Below are the code and all the weights of a small trained network. Each question names an input and a class and asks about switching units off, where a switched-off unit gives its printed mean instead of its output.

import numpy as np


def w(rows, s, z=0):
    codes = np.array(rows[::2]) - 128.0
    scale = np.full(codes.shape[1], s)
    scale[-1] = z or s
    return codes * scale


def f(y):
    return np.maximum(y, 0)


def log_softmax(a):
    a = a - a.max(-1, keepdims=True)
    return a - np.log(np.exp(a).sum(-1, keepdims=True))


def net(x, mask):
    res = np.array(x, float).reshape(1, 4) / 4 @ E
    y = f(res @ A[0][:, :-1].T + A[0][:, -1])
    res = res + np.where(mask, y, B[0][:, -1]) @ B[0][:, :-1]
    return log_softmax(res[-1] @ U[:, :-1].T + U[:, -1])


A, B = {}, {}
E = w([
[72,88,106,68,152,246],'x0',
[125,169,218,121,128,173],'x1',
[215,91,118,166,148,181],'x2',
[184,171,115,27,134,117],'x3',
],0.011)
A[0] = w([
[139,138,138,138,115,100,85],'N0',
[136,104,71,124,129,106,67],'N1',
[156,178,134,168,122,98,100],'N2',
[119,90,2,125,130,88,117],'N3',
[70,102,131,245,126,144,119],'N4',
[251,92,114,165,127,188,98],'N5',
[140,168,249,123,129,167,75],'N6',
[77,111,95,88,126,205,113],'N7',
[10,159,132,70,112,53,85],'N8',
[210,166,109,21,129,112,103],'N9',
[131,139,171,130,130,142,245],'N10',
[163,144,163,153,120,46,97],'N11',
],0.019,0.012)
B[0] = w([
[139,87,132,145,152,146,149],'N0',
[122,120,160,200,130,173,156],'N1',
[152,102,139,86,151,162,181],'N2',
[169,189,176,153,52,151,220],'N3',
[34,75,144,125,122,89,247],'N4',
[119,162,51,166,197,127,239],'N5',
[126,100,188,252,126,193,209],'N6',
[194,81,154,64,168,138,229],'N7',
[117,157,55,181,189,130,245],'N8',
[27,70,151,127,108,84,234],'N9',
[171,225,95,67,27,82,222],'N10',
[182,99,142,61,158,147,212],'N11',
],0.031,0.016)
U = w([
[22,48,151,127,129,75,121],'0',
[141,185,11,194,252,156,95],'1',
[230,47,169,49,211,198,84],'2',
[170,172,209,228,78,218,100],'3',
[165,254,92,43,33,62,255],'4',
],0.0071,0.0064)

Each question gives the input, the list of numbers given to net, and the class t.
The units are the neurons (one row each of A and B). Each row of codes is followed by its name. A weight is (code - 128) times the scale printed after its matrix; where a second scale follows, it is the last column's (A, B and U).
mask holds one flag per neuron, in row order. A switched-off neuron (its flag False) gives its mean, the last column of its row in B, instead of its output. The means were averaged over made-up inputs and are rounded, as every weight is.
A unit's drop is (log p(t) with every unit on - log p(t) with that unit switched off) / (log p(t) with every unit on - log p(t) with every unit switched off).
The circuit of an input: a set's keep is (log p(t) with only the set's units on - log p(t) with every unit switched off) / (log p(t) with every unit on - log p(t) with every unit switched off). Starting from all 12 units, units are removed one at a time, each time the one whose removal leaves the highest keep (on an exact tie, the one counted first), for as long as the keep stays at least 0.8.
circuit, biggest first: the units of the circuit, biggest drop first
k most important neurons: the k neurons with the biggest drops, biggest first
drop of u: that unit's drop, to one decimal
input [2,7,-6,3], class 3: 3 most important neurons	(N6; N5; N10)
input [-2,3,3,7], class 0: circuit, biggest first	(N9)
input [-4,8,-6,-7], class 3: 3 most important neurons	(N6; N9; N5)
input [-5,6,-5,-1], class 3: 2 most important neurons	(N6; N5)
input [-1,5,-4,4], class 3: 3 most important neurons	(N6; N4; N5)
input [4,-1,-4,-3], class 1: 2 most important neurons	(N9; N8)
input [-7,-3,-8,-1], class 1: 2 most important neurons	(N8; N7)
input [-8,2,-7,-3], class 2: 2 most important neurons	(N11; N5)
input [-1,-5,3,-4], class 3: 4 most important neurons	(N3; N9; N10; N8)
input [2,-3,-1,5], class 0: 2 most important neurons	(N9; N10)
input [6,7,2,-5], class 3: 3 most important neurons	(N6; N11; N9)
input [6,0,-5,-5], class 2: drop of N9	1.4
input [-1,7,-7,2], class 1: drop of N3	2.2
input [0,7,5,5], class 3: circuit, biggest first	(N6)
input [1,1,7,7], class 0: drop of N9	7.3
